In the rows, 128 means zero.
Each row is followed by its group and then its class within the group.
[128 124 118 121 113 130 161  77 121  94 119  90 118 130 127 131 142 141
 147 127 154 148 138 120 146 108 110 120 115 138 137 161 117 151 144 135
 128 121 127 120 137 117 132 124 145 125 101 153 146  92 139 131 149 136
 129  92 142 117 144 114 144 123] | j208/C
[116 123 138 104 140 134 135 118 131 127 134 144 162 133 123 127 139 103
 136 139 129 130 140 145 116 132 144 134 128 113 142 166 130 144 157 126
 105 112 101 134 133 134 125 145 135 149 118 145 158 145  92 146 119 177
 186 152 161 125 150 101 121 137] | J109/F
[137 144 161 131 146 113 120  73 156 170 132 147 201 149 134 160 118  50
 121 126  99 110 136 146 159 105 138 104 122  63 146 114 108 116 127 113
 133 117 126 130 113 144 130 160 138 140 105 166 117 186 117 140 106 153
 140 184 131 144 131 126  97 182] | j580/U
[109 129 134 139 145 121 105  87 147 170 131 140 169 136 144 176 132  23
  98 134 108 135 116 138 139 143 142 115 109  80 121 122 128 107 117 125
 107  92 112 138 130 144 120 158 107 127 126 125 104 122 130 153  96 132
 107 206 117 150 126 156 111 161] | j580/E
[ 99 127 134  86 135 153 111 126 144 120 124 163 230 118 118 119 143 107
 149 152 126 125 133 135 122 157 139 133 108  81 165 168 140 132 141 126
 115 137 121 131 130 133 116 137 134 135 115 131 134 105  85 139 119 158
 196 134 152 129 119  94 130 144] | J109/F
[113 125 118 107 109 145 164 129 152  82 107 110 157 114 109 131 169 167
 162 120 177 178 150 111 161  85  95 125 128 141 153 181  94 143 138 143
 153 135 129 112 136 120 136 118 162 134  85 197 153  72 132 134 138 137
 147  67 144 100 132 109 170 156] | j208/C
[116 132 138  98 133 136 124  67 151 144 118 157 241 141 136 159 127   4
 116 134  89 134 126 145 145 127 136 121  98   9 162 158 120 125 140 125
 137  80 106 129 118 140 129 166 145 125  96 176 115 151  96 153 127 163
 129 147 130 154 128 131 112 202] | j580/U
[145 135 151 114 102 138 156 111 106 114 116  89 156 157 118 136 104 135
 137 122 160 120 130 128 159  93 120 120 101 115 141 131 115 143 127 117
 143 117 138 115 121 128 133 126 156 126 103 115 120 114 145 123 142 149
 131  94 129 118 138 115 109 130] | j208/H
[113 126 124 110 126 135 146 113 141 108 120 116 152 120 128 134 167 130
 137 129 149 137 141 131 134  99 121 135 124 140 137 176 115 150 145 129
 139 111 127 126 132 130 128 128 143 133  98 173 153  90 126 142 129 143
 147 108 148 110 141 114 148 134] | j208/C
[112 137 136 126 143 135 118 131 151 133 132 157 168 119 104 117 167 140
 131 141 138 125 153 161 133 130 131 125 137 125 155 162 117 139 127 128
 115 145 118 139 131 141 119 136 135 151 104 134 148 136 110 135 104 176
 185 140 149 122 136  83 139 124] | J109/F
[105 117 134 104 130 135 110 145 134 120 127 154 184 135 118 116 152 118
 149 150 134 140 134 145 116 160 155 137 115 116 164 167 143 134 135 133
 105 125 117 134 130 135 110 146 129 129 129 105 136 104  86 139 122 184
 199 145 161 126 136  94 125 110] | J109/F
[131 145 161 122 142 132 119  97 128 164 133 127 192 168 133 154  97  49
 116 133 113 124 121 145 133 125 154 119 105  73 134 109 129 110 119 119
 113  97 127 121 114 158 128 146 120 128 112 100 101 145 130 139 106 165
 140 200 121 144 130 134  92 157] | j580/U
[120 120  91 132 122 137 111 120 141 136 130 147 134 115 118 123 151  92
 139 142 138 158 134 141 128 150 146 139 109 104 149 155 136 139 127 140
  99 135 131 134 138 136 113 140 134 125 124 103 123  94 110 143 104 147
 149 165 138 135 140 112 154 116] | J109/F
[145 130 175  97 125 140 177  79 125 142 132 109 111 167 126 141  87 102
 101 107 117 114 142 103 142  80 120 100 124 100  95 100  99 130 116 128
 172  76 132 120 123 121 153 134 133 148 106 162 112 126 153 111 130 122
  98 171 126 136 138 142 121 171] | j968/N
[123 150 159 110 133 141 163  79 117 138 123  93 189 171 131 146 118  76
 128 118 133 112 132 130 149  97 128 117 103  92  90 120 110 140 133 124
 133  74 137 127 135 141 142 128 136 141  91 133 125 116 145 141 121 150
 137 155 129 132 151 117 100 149] | j968/N
[115 123 118 127 138 138 108 146 147 132 123 166 151 108 123 105 159 126
 141 148 117 139 137 149 128 160 135 135 115  90 147 146 133 135 128 148
 109 133 133 134 130 142 114 136 124 137 130  96 116  93 118 137 117 143
 143 122 135 141 122 110 170 121] | J109/T
[103 133 136 123 122 129 157  92 118 122 135  89 142 157 143 152 125  88
 134 122 137 140 128 132 144  99 130 116 113 115 111 145 117 144 131 123
 133  79 123 118 128 136 134 137 144 135 107 156 138 124 140 136 136 148
 123 129 134 121 154 122 122 148] | j208/H
[120 126 123 107 118 142 149 110 139  97 119 112 166 124 125 139 155 127
 154 127 149 146 144 119 145  97 111 127 115 139 148 184 110 139 143 131
 148 126 124 117 135 129 129 119 161 126  88 210 155  97 111 136 134 139
 156 110 154 119 133 116 146 150] | j208/C
[111 117 134 116 135 119 129 127 147 127 122 166 111 113 111  99 170 108
 149 142 118 142 155 136 106 157 137 131 121  89 131 160 119 146 124 141
 126 101 137 145 134 133 127 133 106 151 127 104 118  55 126 151 108 143
 126 144 144 147 122 117 180 132] | J109/T
[114 134 126 130 117 117 150  91 114 117 130  62 142 143 139 147 134  77
 141 130 137 143 126 131 128 114 128 131 102  99 117 151 121 153 145 126
 116  83 126 126 133 130 134 133 131 127 112 129 130  92 146 143 136 147
 123 121 133 130 146 126 121 140] | j208/H
[106 130 114 110 119 136 138 145 139  86 109 119 207 122 112 126 157 172
 150 124 157 124 142 134 150 101 110 136 131 126 167 180 104 141 133 132
 147 155 128 112 125 126 125 117 172 127  90 187 152 115 109 135 144 151
 186  72 151 117 130 101 139 129] | j208/C
[124 116 123 120 110 143 165  94 122 102 124  95 144 147 134 147 131  80
 138 125 134 147 134 114 140  92 119 128 106 120 121 162 113 148 136 129
 146  80 116 116 129 126 136 137 152 132 100 183 146 101 124 138 150 147
 114 109 143 109 150 138 124 156] | j208/H
[103 121 147 103 133 148 124 133 141 128 132 170 166 124 109  92 164 115
 142 158 120 126 144 147 110 168 141 132 119 100 142 160 137 144 125 130
 106 107 129 152 132 138 117 148 120 168 120  85 126  81 113 138 107 175
 181 152 147 145 132  76 160 110] | J109/T
[154 146 165 135 117 128 114  86 140 164 148 124 136 170 121 156  92  67
 114 118 116 115 121 124 158 104 141  96  93 102 130  54 129 114 104 114
 130 133 127 126 126 140 138 145 129 122 117 105  93 142 141 126  98 136
 120 204 115 145 116 132 111 171] | j580/U
[113 131 130 113 105 141 145 106 125 100 132 100 150 142 116 128 150 133
 159 136 158 140 145 129 145 103 117 126 107 109 148 169 124 152 140 135
 125 119 133 114 129 127 132 130 160 143 100 131 143 101 132 132 136 183
 153  88 142 119 142  86 135 135] | j208/C
[123 135 158 117 133 138 132  78 148 166 124 138 186 152 142 157 120   8
 113 132  99 124 128 136 161 151 128 111  89  39 120 108 123 121  99 130
 132  72 128 129 122 142 135 157 105 130 109  93  72  92 154 153 105 135
  83 174 101 150 121 148 117 179] | j580/E
[103 120 119 112 160 146 130 146 153 135 114 165 181 109 119 114 198 130
 140 143 126 114 145 154 118 169 136 133 137 115 128 156 126 143 118 148
 107 104 126 147 124 152 115 131 120 163 114 102 117  60 128 157 105 153
 147 128 136 139 127 110 161 111] | J109/T
[126 123 135 126 134 128 107 105 131 154 118 156 197 137 141 150 113  29
 124 135  99 142 116 145 131 155 147 126 110  50 146 128 143 114 114 129
 105 101 119 127 126 139 121 154 115 117 116 125  88 134 107 156 115 141
 120 176 123 153 123 154 113 163] | j580/E
[141 127 122 153 110 157 126  94 150 151 138 122 104 144 133 157 145  47
 112 127 124 153 121 131 155 135 140 119  86 114 112 130 139 135 109 132
 110 113 117 132 139 136 125 153 115 118 126 104  95  79 152 154 101 122
  74 184 110 146 122 159 124 151] | j580/E
[126 132 154 104 121 130 111  77 139 144 131 153 203 150 130 157 102  23
 126 133 107 130 121 123 140 142 142 118  87  49 151 137 131 118 122 126
  98 120 119 124 129 143 128 150 125 119 109 125 102 131 108 148 107 143
 129 201 122 141 110 144 112 181] | j580/U
[108 133 124 101 134 133 114 104 143 123 133 161 201 123 105 119 141  91
 146 146 111 132 145 152 125 128 140 130 120  68 175 174 122 143 153 131
 120 140 124 137 136 137 107 137 145 142 104 141 146 153  85 140 113 191
 200 133 159 130 130  82 145 149] | J109/F
[117 143 122 125 126 139 148 107 148 104 123  97 157 115 119 147 164 146
 150 121 159 127 148 142 155  73 100 131 147 143 148 171  91 148 154 122
 145 145 123 119 139 123 131 125 167 128  89 207 170 156 121 130 133 153
 156  82 150 108 143 104 138 139] | j208/C
[124 136 147 110 125 136 157  95 128 120 129 128 138 139 126 121 129 108
 138 124 121 125 139 115 131 114 125 122 116  88 121 128 115 149 128 136
 149 108 142 122 133 128 141 132 129 139 111 137 124 108 139 127 141 138
 124 128 122 135 134 122 143 153] | j968/A
[129 140 158 122 130 138 167  88 124 143 118  84 198 163 143 160 109  70
 121 113 133 116 129 123 161  92 125 121 109  95 115 113 103 133 117 118
 141  83  70 112 117 144 149 131 140 137  87 135 107 103 158 141 126 139
 104 135 120 134 135 130 109 156] | j968/N
[114 123 124 124 131 136 114 133 145 123 138 137 113 126 109 111 161 107
 148 149 131 147 135 148 113 141 140 132 111 108 140 158 132 144 134 139
 105 125 127 139 138 132 116 140 134 139 130  99 138 103 115 141 110 168
 164 143 140 128 134 102 152 124] | J109/F
[130 133 164  95 139 143 173  88 127 125 123 105 151 159 132 142 107 108
 125  93 124 105 128 107 125  88 126 110 124 115  97 125 114 136 128 121
 168  86 131 124 121 129 154 127 150 154  93 171 131  98 136 120 129 128
 141 165 136 127 133 126 124 164] | j968/N

Each row is followed by its group and then its class within the group.
[170 129 117 117 119 125  93 131 137 199 192 109 162 171 123 121 110 128
 104 156 140 149 124 164 131  99 148 131 124 176 103 110 117 166 123 140
 127 125 105 115 115 168  95 149 124 134  71 143 140 122  80 112 130 122
 138 142 113 149 116 148 141 118] | L/j522
[114 127 129 112 150 140 112 149 149 156 197 121 149 141 128 151 109 132
  75 148 159 167 116 146 131 108 124 137 126 175 160 152 111 107 135  98
 128 113 118 138 124 164  97 105 134 127 105 146 144 131 126 106 142 121
 123 114 132 155 104 154  34 143] | B/j716
[131 132 139  96 136 139 121 139 146 196 175 127 140 105 138 144 112 129
 146 133 162 170 125 160 133 114 135 139 142 131 145 133 131  96 121  98
 134 112 116 127 133 157  91 144 126 126  83 129 145 135 106 125 131 123
 110 126 126 134 129 109  76 150] | B/j716
[177 117 135 130 120 146 146 133 125  97 197 137 133 160 121 154 117 118
  94 139 154 167 139 132 124 138 128 146 144 138  84 129  90 142 152 101
 107 173 136 123 133 133 116 137 133 117 106 125 129 123 184 148 128 128
 156 132 130 127 116 160 190 133] | R/j457
[125 132 148 113 132 156 131 138 138 210 155 120 132 100 123 147 114 133
 128 135 151 178 111 138 125  62 125 135 148 142 125 149 112 118 129 119
 135 152 110 129 137 142 147 142 110 140 105 141 139 130  72 109 140 128
 127 125 132 122 122 119 100 121] | B/j716
[167 136 139 128 125 146 140 131 100 159 193 129 150 104 131 148 110 126
 111 140 158 181 150 144 139 119 180 146 159 109  79 129 100 156 135 117
 116 166 114 135 131 131 117 163 107 118  88 100 129 132 131 134 131 131
 132 132 121 139 131 132 244 124] | R/j457
[151 125 131 123 129 146 126 142 122 104 193 135 142 182 113 150 141 111
  86 142 146 164 138 131 128 153 144 151 135 189 121 149  81 149 163 106
  99 165 134 136 125 137 110  90 148 123 121 137 130 121 186 135 140 124
 159 130 131 145 106 187 124 134] | R/j457
[179 122 113 115 137 140 135 122 104 121 186 127 127 158 124 119 114 116
  73 139 125 161 150 147 125  78 141 153 152 127  58 115 103 175 147 124
 127 145 115 106 119 154 143 122 112 141 117 134 117 129 149 149 132 137
 162 128 126 131 114 162 217 100] | R/j124
[151 129 161 125 134 128 107 137 131 156 168 131 153  70 131 128 113 133
 111 157 148 150 123 130 150 171 142 135 129 135 139 143  98 128 123 108
 128  88 105 135 130 156  87 174 131 117  61 126 146 126 120 131 141 121
 115 120 126 135 114 125 197 170] | B/j14
[163 128 120 112 166  96 126 111  77 135 198 132 174 137 131 101 109 125
 136 150 126 126 168 175 144 143 152 155 150  86  65  85 103 189 133 115
 144  73 116 117 109 158  58 153 132 118  44 101 126 137 165 160 141 125
 117 151 112 142 111 128 244 129] | R/j124
[199 131 110 132 123 107 100 117 142  91 192 123 160 169 124 101 118 126
 115 142 122  90 140 157 150 159 146 130 109  81  96  94 144 145 107 127
 139  48 119 104 107 168  52 169 135 111  68 119 130 131 127 145 121 119
 129 136 121 134 122 120 214 141] | L/j522
[204 125 123 140 117 131 134 121 116  94 194 137 149 150 126 125 118 119
  92 128 142 148 162 140 127 164 145 145 146  70  48  99 113 159 140 127
 119 134 109 117 123 147 112 155 118 118  99  98 146 130 151 161 124 130
 144 139 122 117 109 141 244 133] | R/j124
[181 125 120 123 127 145 136 126 113 144 210 117 155 207 110 146 113 115
  65 145 149 164 144 150 116 104 147 151 149 166  67 133  92 180 152 127
 115 173 117 120 125 145 114 117 120 124  97 132 127 115 144 134 140 121
 150 134 125 162 109 180 177 115] | R/j124
[165 131 139 119 106 142 110 131 163 138 179 132 158 113 133 141 115 135
 135 133 164 154 121 147 138 170 119 140 117 137 141 141 136 109 124 112
 117 107 138 130 132 162  84 166 137 122  93 132 159 124 106 142 119 118
 117 126 129 144 121 128  99 162] | B/j716
[172 127 123 138 126 142 149 134  93 122 201 128 139 161 128 143 120 115
  97 138 139 162 152 147 135  88 140 145 171 107  47 118  92 174 149 124
 118 175 131 126 133 131 127 131 107 119 103 117 117 106 166 138 133 143
 151 128 127 134 126 152 242 121] | R/j457
[154 131 150 105 129 164 125 136 146 222 195 123 137 124 131 153 111 126
 111 140 165 204 113 153 131  45 127 143 150 140 102 141 108 125 131 120
 126 149  99 111 137 166 139 160  86 138  90 146 141 140  60 123 131 132
 128 127 128 140 118 126 109 122] | B/j716
[107 125 135 108 137 151 131 141 140 189 198 122 148  92 139 147 113 130
 126 141 159 151 124 143 130  79 128 156 133 163 119 160 113 123 127 108
 130 136 109 127 126 176 114 128 113 131  97 143 138 121 102 101 140 125
 135 117 135 159 124 146  78 128] | B/j716
[132 123 136 124 168 129 143 136  98 122 175 130 125 154 126 122 115 110
  92 153 122 152 132 135 135  83 141 142 145 127  97 139  61 160 153 109
 131 120 124 126 124 139 126 100 127 128 103 132 126 127 179 132 153 125
 157 111 129 124 112 153 201 113] | R/j457
[165 120 143 129 137 150 136 141  98 152 202 134 156 127 119 161 107 119
  83 147 166 185 158 134 130 142 148 151 159 157  75 143  73 167 162  91
  93 189 116 134 126 141 116 148 113 117  80 119 125 128 161 129 139 128
 151 124 126 147 120 165 225 136] | R/j457
